Each row has a class, written after it.
0	17	-13	-34	7	3	-32	2	49	28	24	-17	-5	-21	-13	-72	-32	9	-23	13	-57	42	25	7	12	13	-3	44	28	14	37	-43	48	-7	7	-28	1	-17	15	6	-11 : doti
33	19	34	-16	-19	-22	-36	13	-5	-4	19	-2	-27	-41	35	10	-42	42	-14	21	-42	51	-10	-15	-39	-18	17	-61	-4	-29	11	-3	43	19	-9	29	-3	5	15	8	20 : Fep
-2	41	-20	-12	38	10	-43	-8	37	21	28	-36	-13	3	0	-35	10	-19	-36	9	-28	49	-6	-14	8	33	-18	42	57	2	53	-66	-13	-25	9	-62	14	-46	29	-8	-1 : Tutog
20	14	31	-29	-12	-35	-39	12	6	-8	4	-16	-24	-53	21	-12	-88	50	-35	17	-35	21	6	-12	-18	10	51	-70	10	-22	-24	13	29	-1	-1	12	-1	12	20	6	14 : metag
32	-12	61	-48	-21	-25	-41	53	-10	-9	15	-9	-27	-48	9	12	-59	69	-23	1	-56	34	6	-49	-27	-17	48	-48	2	-37	19	32	39	-3	4	32	-10	10	-7	70	23 : doti
4	14	52	-6	0	-43	-17	37	-29	-26	3	-35	-28	-43	-4	-1	-54	82	-52	20	-65	30	-35	-25	-50	5	3	-29	21	-25	-10	38	3	-14	-3	27	-6	-7	-28	43	-2 : Ronog
25	-5	45	-33	16	3	-38	39	-46	16	9	-17	-22	-31	46	27	-49	82	6	5	-48	27	-11	-2	-41	-8	2	-47	21	-28	37	36	14	-45	-4	33	17	0	-13	15	24 : Bebik
4	15	23	-20	-7	-5	-15	1	6	10	10	-8	-4	-26	28	18	-51	22	-28	-17	-18	14	18	10	-26	-1	5	-37	-4	-22	26	-5	24	13	31	33	-4	-6	-36	8	-3 : nabod
13	0	45	-19	-10	-45	-11	41	-13	-56	0	-29	-12	-51	7	17	-55	59	-35	30	-53	27	-7	11	-40	16	7	-26	23	-2	15	20	0	-11	-6	41	16	20	-6	19	17 : Ronog
8	4	-11	-25	19	-11	-47	32	48	1	24	-11	31	-20	-19	-62	-59	15	-41	23	-73	31	25	-8	9	16	22	31	18	3	13	-20	31	-13	-11	-58	5	-7	32	21	-7 : Gim
12	38	35	-58	-41	-31	-38	24	6	-47	18	-14	-25	-51	17	25	-57	35	-38	14	-30	15	-10	6	-49	26	5	-39	33	5	30	-8	27	-2	5	23	8	-16	-15	22	21 : Tutog
-15	26	-6	-49	31	9	-14	34	27	5	71	-10	-13	-1	-30	-32	-26	29	-35	25	-70	59	-15	-26	8	9	4	29	7	0	15	-40	27	1	-5	-60	15	-21	30	9	6 : nabod
10	40	15	-12	-5	-4	3	-13	-20	-33	-7	-14	-29	-45	29	15	-42	71	-32	-9	-45	12	-3	34	-23	-18	-29	-13	22	-16	-13	-1	9	19	-5	33	6	-22	-12	2	22 : Bufo
-7	19	-19	-42	23	10	-20	17	26	11	24	-26	-6	-20	-4	-56	-34	-8	-44	13	-61	47	22	11	4	13	-6	21	34	13	47	-39	26	-18	10	-27	11	-45	-1	-21	-27 : doti
5	-8	26	-37	-21	-20	-20	16	-11	-36	-13	-15	-25	-56	30	4	-58	80	-63	5	-37	30	13	16	-16	3	17	-16	39	-10	10	18	21	-11	15	18	8	-13	-4	1	25 : doti
19	12	-9	22	18	-36	-11	-9	19	30	16	-13	-10	-13	-8	-45	-34	15	-13	46	-74	34	31	1	5	27	-5	30	22	-6	64	-32	-9	-32	-34	-46	37	2	33	25	4 : metag
-9	-12	37	-22	-21	-9	6	9	7	-43	5	-28	1	-45	37	14	-86	64	-23	34	-33	10	16	38	-20	18	11	-40	25	-17	18	-9	27	6	3	50	9	20	-8	-12	23 : Bebik
-9	15	13	1	12	-3	-9	2	42	-3	34	-17	0	-2	0	-64	-28	31	-41	45	-53	50	17	-6	-14	39	-8	65	33	5	18	-31	20	8	-47	-32	4	-4	38	-31	23 : Fep
26	-2	35	4	0	-17	-25	18	-12	-19	0	-27	-3	-39	38	6	-82	74	-26	12	-38	24	43	-1	-16	-10	25	-40	28	-22	14	4	-16	-17	16	23	23	-8	9	20	43 : Bufo
3	8	-16	-36	11	1	-15	16	40	-23	14	-35	-7	-4	-2	-25	-23	0	-35	28	-56	47	-1	-24	-15	24	-9	30	24	-9	10	-61	-10	-25	-13	-102	11	-32	33	22	-13 : rimop
-5	-21	31	-22	-16	-34	-5	36	-7	-16	6	-2	-17	-55	37	26	-84	62	-32	8	-37	14	-10	4	-28	22	6	-52	3	-20	9	23	25	-5	29	13	-13	-2	-14	25	14 : Ronog
8	14	45	-17	7	-20	3	4	-17	1	24	-18	-20	-48	13	-25	-58	69	-35	28	-17	25	5	-10	-30	21	14	-36	13	-27	16	20	10	-9	28	1	-13	8	3	47	-35 : bifo
26	33	-6	-23	20	-11	-1	5	68	-9	5	-34	3	-15	-3	8	-41	-41	-7	38	-49	6	35	-14	23	1	17	10	-15	12	64	-68	2	-23	-6	-40	28	-29	53	-17	22 : Bufo
22	5	23	-2	13	-22	-23	27	-7	-62	2	-9	-14	-49	21	-6	-75	88	-47	8	-60	35	4	11	-27	7	10	7	33	-13	-56	65	37	-1	-21	17	8	-2	9	16	27 : Gim
17	6	53	-28	-32	-23	-31	25	-19	-50	8	-28	-18	-43	28	-10	-57	68	-26	-1	-26	-1	26	-3	-9	10	34	-41	23	-44	7	0	4	2	-11	-23	3	9	-2	49	0 : rimop
1	20	-26	-14	21	-14	3	9	21	26	43	-3	-3	2	8	-26	-48	-3	-39	42	-48	23	-5	-44	13	15	28	13	-19	-49	29	-47	2	-47	8	-87	-8	-4	55	34	26 : bifo
8	1	-17	3	12	-60	12	6	28	-25	45	-13	11	24	-44	-34	-14	-25	-20	60	-40	17	45	1	3	19	2	14	-6	-1	20	-54	-37	24	-15	-57	15	29	42	16	-14 : Ronog
17	22	-14	-47	-4	-10	-18	-11	75	5	0	-17	21	-1	-4	-70	3	-11	-21	24	-9	-13	52	15	18	42	42	35	3	18	39	-37	29	9	-19	-63	5	5	41	-12	2 : doti
-2	35	-35	-19	29	23	17	-6	28	18	21	-31	21	-8	5	-38	2	15	-47	11	-38	39	-1	-2	1	22	-20	53	26	-1	9	-78	-14	5	-19	-64	-5	-19	3	41	-5 : Bufo
4	8	22	-29	-19	-12	-20	18	-11	-6	0	0	-20	-26	35	5	-74	78	-58	17	-16	-9	10	32	-11	28	9	5	4	-42	1	26	39	-11	9	-2	-16	11	-26	0	47 : nabod
41	22	29	-9	-23	-24	-41	18	13	-44	3	-32	-10	-35	35	-14	-81	53	-18	16	-22	27	46	18	-35	-4	27	-29	37	-39	-14	9	20	7	-21	41	15	-8	-15	7	50 : Bufo
-7	24	-14	-27	26	3	-20	-11	49	30	43	-3	-1	-33	-3	-34	-68	20	-27	4	-61	36	6	9	-7	12	-5	28	17	-11	-8	-26	26	1	4	-60	-6	-19	30	1	-21 : Gim
20	-4	44	-23	-38	-37	-31	33	-7	-13	27	-15	-33	-49	39	-9	-48	71	-49	7	-49	57	22	-34	-28	17	21	-30	24	-11	8	-9	28	13	-8	24	-9	24	0	59	17 : Fep
18	48	-26	-46	10	-3	-10	23	21	-24	31	-13	-13	3	-28	-28	-13	-7	-27	47	-55	33	14	-15	-1	13	6	45	1	12	48	-40	23	-22	-19	-65	13	-15	26	13	-15 : doti
7	9	-14	-2	19	-40	18	-6	7	26	46	-12	-21	-4	-47	-18	-33	-6	-23	17	-86	8	29	-5	27	24	-6	11	-10	-17	12	-32	-20	27	-45	-77	30	-4	33	31	-37 : metag
-8	-9	20	-38	-21	-9	-10	-5	10	-7	5	8	-16	-31	46	-6	-73	85	-34	-10	-40	19	20	22	-46	22	14	-8	35	-36	5	31	16	13	18	15	-3	-11	-14	10	37 : doti
7	-2	-2	-5	3	-14	-16	6	18	1	12	-18	6	-41	1	-47	-20	12	-53	39	-39	40	19	12	4	43	0	7	34	-6	57	-28	6	-24	11	-36	18	-19	30	-5	-25 : bifo
-16	57	-16	-23	36	-13	-7	-6	16	28	24	-17	-17	-8	4	-38	-23	-11	-24	-2	-54	-7	15	-8	2	30	-25	33	-1	16	69	-36	26	-1	-45	-75	12	-36	6	-20	-9 : metag
-19	13	4	-26	16	-2	-18	12	53	3	40	-10	8	-21	-25	-9	-62	9	-21	-9	-49	19	24	5	-17	18	-9	56	18	10	16	-4	27	15	-17	-37	5	-22	7	-21	-11 : Gim
9	2	-15	-34	32	-33	-26	14	17	10	6	-12	-21	-22	4	-45	-67	37	-47	40	-80	32	5	-8	22	32	5	29	25	11	3	-15	-2	-55	-24	-78	31	-12	60	10	22 : metag
39	34	37	-11	-22	-11	-31	-3	-11	-1	11	-12	-17	-44	58	-21	-28	49	-14	-12	-21	34	31	18	-33	0	8	-42	12	-14	21	-6	38	28	-17	50	-3	31	-4	14	1 : Fep
-3	-20	26	-52	-12	-30	-5	13	-12	-15	24	4	-20	-24	35	7	-70	107	-15	11	-58	20	6	14	-27	11	1	-24	29	-19	7	19	9	-3	-6	-3	22	-4	5	43	18 : Bebik
5	29	35	-27	8	6	-39	7	-10	-7	1	-6	-9	-45	53	-10	-75	60	-22	-43	-27	9	21	-8	-33	-19	1	-31	18	-19	4	15	7	-8	4	1	-18	8	-7	30	-16 : Gim
14	16	59	-44	16	-32	-31	18	-51	-37	-1	-19	-22	-65	18	4	-64	29	-30	15	-29	6	-16	-13	-17	-24	-12	-65	0	4	3	19	20	-18	14	20	-1	-1	12	7	-15 : bifo
6	-9	16	-12	25	4	-42	17	20	-24	21	-16	12	-14	8	-3	-56	-11	13	16	-38	12	28	4	14	8	-7	16	11	-5	39	-27	15	-19	-10	-72	33	-31	49	-44	19 : rimop
-19	32	-14	-37	24	-3	-13	5	40	4	20	-47	5	14	23	-33	-24	-1	-16	1	-41	33	19	-10	-18	-10	-19	37	30	11	59	-71	11	-20	-31	-21	17	-15	-3	-15	21 : Bebik
21	13	55	-8	-39	-27	-50	17	1	-17	14	-14	-19	-51	52	-4	-47	36	0	12	-17	41	26	-27	-23	-6	32	-58	21	4	41	-19	25	-4	-9	31	14	13	16	14	21 : Fep
18	47	-8	8	33	-19	-23	-9	26	-21	13	-2	17	-27	12	-65	11	4	-24	13	-47	10	33	28	18	27	6	49	35	31	51	-5	32	-15	-28	-17	26	-18	23	-1	-13 : Gim
23	47	-33	-17	38	-9	-24	-18	19	0	12	-14	17	11	12	-35	-11	-21	-20	33	-37	14	30	11	15	6	-6	38	18	5	40	-69	-20	-16	4	-47	18	-13	33	2	24 : Bufo
29	35	-7	14	46	-24	-32	0	-2	4	40	-23	10	-26	-9	-24	-9	-5	-41	21	-69	29	34	-6	-5	15	11	10	18	4	22	-22	-18	-11	-22	-59	34	-10	43	-15	-7 : Gim
22	5	17	-40	1	-23	-29	62	-26	-7	13	-22	-38	-25	43	5	-56	53	-20	8	-31	40	7	-1	-44	-7	11	-57	14	-35	34	12	-14	-44	11	12	-2	14	-10	23	13 : Ronog
11	-13	53	-17	-29	-61	-22	-14	27	-42	12	-11	-11	-37	29	-12	-89	53	-43	36	-56	28	25	11	-38	26	13	-13	24	-32	-22	9	25	53	-24	27	5	10	11	5	40 : Fep
10	10	40	-24	-20	-3	-34	9	5	2	2	-31	-39	-44	40	23	-65	43	-19	-8	-19	24	1	22	-44	23	-23	-28	47	-37	36	1	4	-8	12	25	-2	-17	-33	20	13 : Tutog
16	-4	25	-36	-17	-24	-20	26	-30	11	19	4	-37	-33	23	65	-64	46	-21	8	-40	15	-5	12	-25	-11	-19	-20	-12	-37	27	7	18	-16	12	0	4	8	-27	23	41 : nabod
5	1	-12	11	9	-15	-11	13	31	3	17	-40	-2	-16	-22	-18	-34	11	-29	51	-66	38	1	6	-3	38	-27	16	30	11	46	-41	-3	-16	3	-60	35	-37	21	24	3 : Tutog
21	21	25	-42	-19	-9	-60	20	5	-8	2	-16	-18	-47	41	17	-66	31	-27	25	-8	16	-5	11	-47	36	-10	-38	27	-5	34	-11	30	-20	18	-17	-5	-12	0	-6	35 : Tutog
-4	3	23	-29	-12	-15	-23	27	25	-25	26	5	-19	-49	7	-30	-114	105	-50	11	-61	24	13	20	-24	7	27	-16	17	-34	-37	50	62	18	9	6	-18	-5	11	8	11 : Gim
11	2	25	-6	-10	-30	-25	28	-5	-17	-3	-10	-40	-40	17	-3	-102	75	-30	33	-61	29	-13	-13	-16	-4	23	-40	12	-46	-5	30	35	-23	-19	-2	7	-9	10	17	33 : metag
-5	21	-8	-24	10	-1	-11	4	29	2	25	12	3	-30	-2	-29	-61	1	5	28	-57	6	5	32	-12	25	-17	21	15	24	8	0	18	-28	-17	-54	19	-35	15	-7	-33 : Gim
8	23	-15	8	15	-10	-44	-8	30	21	6	-6	-1	-34	-7	-28	-32	-15	-4	42	-25	25	0	1	21	42	3	28	28	37	30	-28	30	-43	-20	-66	33	-28	46	-42	1 : metag
-3	18	8	-27	22	17	-27	18	40	1	18	-18	15	-29	1	-17	-67	-8	-16	36	-49	19	1	-4	10	27	-9	43	22	12	22	-46	26	-25	0	-25	-1	-29	16	-14	31 : Bufo
2	18	-22	-11	0	13	-7	39	46	-16	8	-27	6	0	-21	-53	-56	35	-33	44	-35	18	35	4	5	22	20	38	10	-12	24	-13	4	-28	-21	-82	-2	2	23	17	-32 : Gim
14	-4	43	-12	-18	-27	-17	17	-8	-17	19	-21	-33	-46	19	-12	-83	70	-27	14	-16	35	3	-25	-27	3	26	-53	14	-56	-30	34	24	1	15	3	-12	-1	2	50	-10 : bifo
-13	12	-10	-25	17	10	-19	-5	48	19	27	-19	-9	-11	10	-10	-40	-7	-23	10	-34	19	7	35	-3	43	-34	16	32	-21	66	-40	19	18	12	-47	9	-48	6	-28	2 : Tutog
11	8	54	-35	-13	-36	-17	-22	-18	-28	25	-15	-23	-47	43	32	-52	26	-11	-23	-33	14	24	31	-27	9	-9	-36	23	-19	-8	1	-9	63	-29	28	24	7	-2	-15	3 : Fep
41	15	29	-38	10	-14	-49	10	-5	-7	17	-25	2	-21	22	-8	-45	53	-33	12	-39	21	28	-1	4	5	64	-47	6	-23	-17	-14	-32	-16	26	-5	25	56	52	18	37 : nabod
3	22	20	-16	-4	-5	-21	2	-11	-20	-15	-25	-15	-52	44	17	-60	75	-9	-20	-25	19	-9	11	-50	-19	-4	-36	24	-6	-21	29	3	-3	9	8	3	3	-20	32	0 : Gim
-2	16	-16	-41	14	-6	-49	3	37	46	24	2	-6	-8	-7	-39	-50	-14	-43	26	-67	21	-4	21	15	19	5	18	11	-8	16	-35	25	-42	28	-26	10	-34	15	-37	17 : nabod
-18	-5	-22	-58	14	-20	-20	0	33	30	48	14	-4	5	-28	-13	-24	2	-40	46	-56	37	-30	-4	20	19	-1	52	11	-6	-5	-59	-3	-20	14	-74	6	-5	36	15	33 : nabod
16	18	11	-4	38	-9	-25	4	19	8	20	-30	4	2	12	-9	-18	-2	-21	22	-41	19	45	-17	0	17	-16	40	17	7	84	-45	9	-34	-36	-41	27	-15	34	-38	10 : Bebik
12	10	28	-33	-20	-24	9	31	-18	-31	30	6	-34	-29	8	52	-67	32	-32	-10	-42	3	3	6	-5	-3	-5	-19	-21	-38	-10	22	42	18	-17	7	2	-15	-35	33	4 : nabod
-7	6	-29	-24	30	-37	13	13	36	-6	29	-20	12	-10	-33	-43	-56	25	-79	33	-98	16	12	9	11	63	-2	41	0	21	-13	-28	-7	-3	11	-75	14	-9	46	9	-18 : Ronog
17	31	15	-38	-14	-23	-6	14	-11	0	19	14	-3	-23	31	-19	-27	42	-20	-29	-24	7	17	-25	-9	7	57	-61	1	-23	18	-3	2	9	-22	5	-1	18	-3	79	-28 : metag
7	-18	30	-60	10	-25	-11	44	-16	-25	9	-4	-37	-30	35	22	-70	67	-32	1	-43	24	-8	-2	-32	6	1	-53	3	-30	-10	26	-12	-4	22	0	-14	14	16	21	9 : Ronog
-2	30	19	-49	-9	-7	-17	15	-31	-9	18	-6	-41	-17	17	31	-64	53	-24	-14	-38	20	-15	2	-32	-31	-15	-34	-2	-25	-16	4	0	-11	15	6	2	-6	-26	22	6 : nabod
25	34	58	-23	4	-24	-55	29	-37	-47	-11	-16	2	-56	25	7	-67	84	-38	-1	-29	-5	11	-4	-44	-14	28	-46	14	-11	5	58	21	-3	-6	18	1	10	-8	12	5 : Gim
26	25	43	-3	-1	-2	-29	1	1	-23	-15	-31	6	-42	38	3	-73	47	9	-24	-41	-9	21	6	-25	-7	-8	-30	12	-17	-1	19	21	22	-24	16	20	-30	-20	22	21 : Bufo
19	-14	26	-38	-11	-16	-10	13	8	-50	10	-7	5	-14	25	-14	-67	67	-22	23	-42	27	46	3	-38	11	29	-31	11	-33	13	7	8	48	22	23	-9	49	7	50	26 : doti
-10	-7	9	-8	42	-15	-4	-16	35	13	35	-7	5	-31	-1	-55	-40	4	-30	56	-33	42	6	1	26	30	-5	35	30	-3	44	-39	9	-32	16	-54	11	-16	67	-15	-5 : bifo
30	20	22	-26	-18	0	-3	15	2	-48	2	-21	2	-34	32	14	-76	72	-27	22	-21	20	16	15	-33	11	24	-28	19	-44	-25	3	-2	19	-10	3	2	5	-5	40	22 : Bufo
-21	11	-7	-26	7	-23	-23	-4	38	32	44	-7	-3	8	16	-56	-41	-15	-15	31	-61	32	5	-20	-4	9	-3	-2	2	-24	42	-61	26	31	-13	-54	-6	-27	12	5	12 : Fep
-9	12	-2	-39	36	-24	2	44	23	6	20	-31	4	-8	-6	-58	-72	36	-58	59	-43	2	-2	-10	20	25	22	21	-13	0	5	-29	10	-49	-3	-73	-18	20	41	10	19 : Ronog
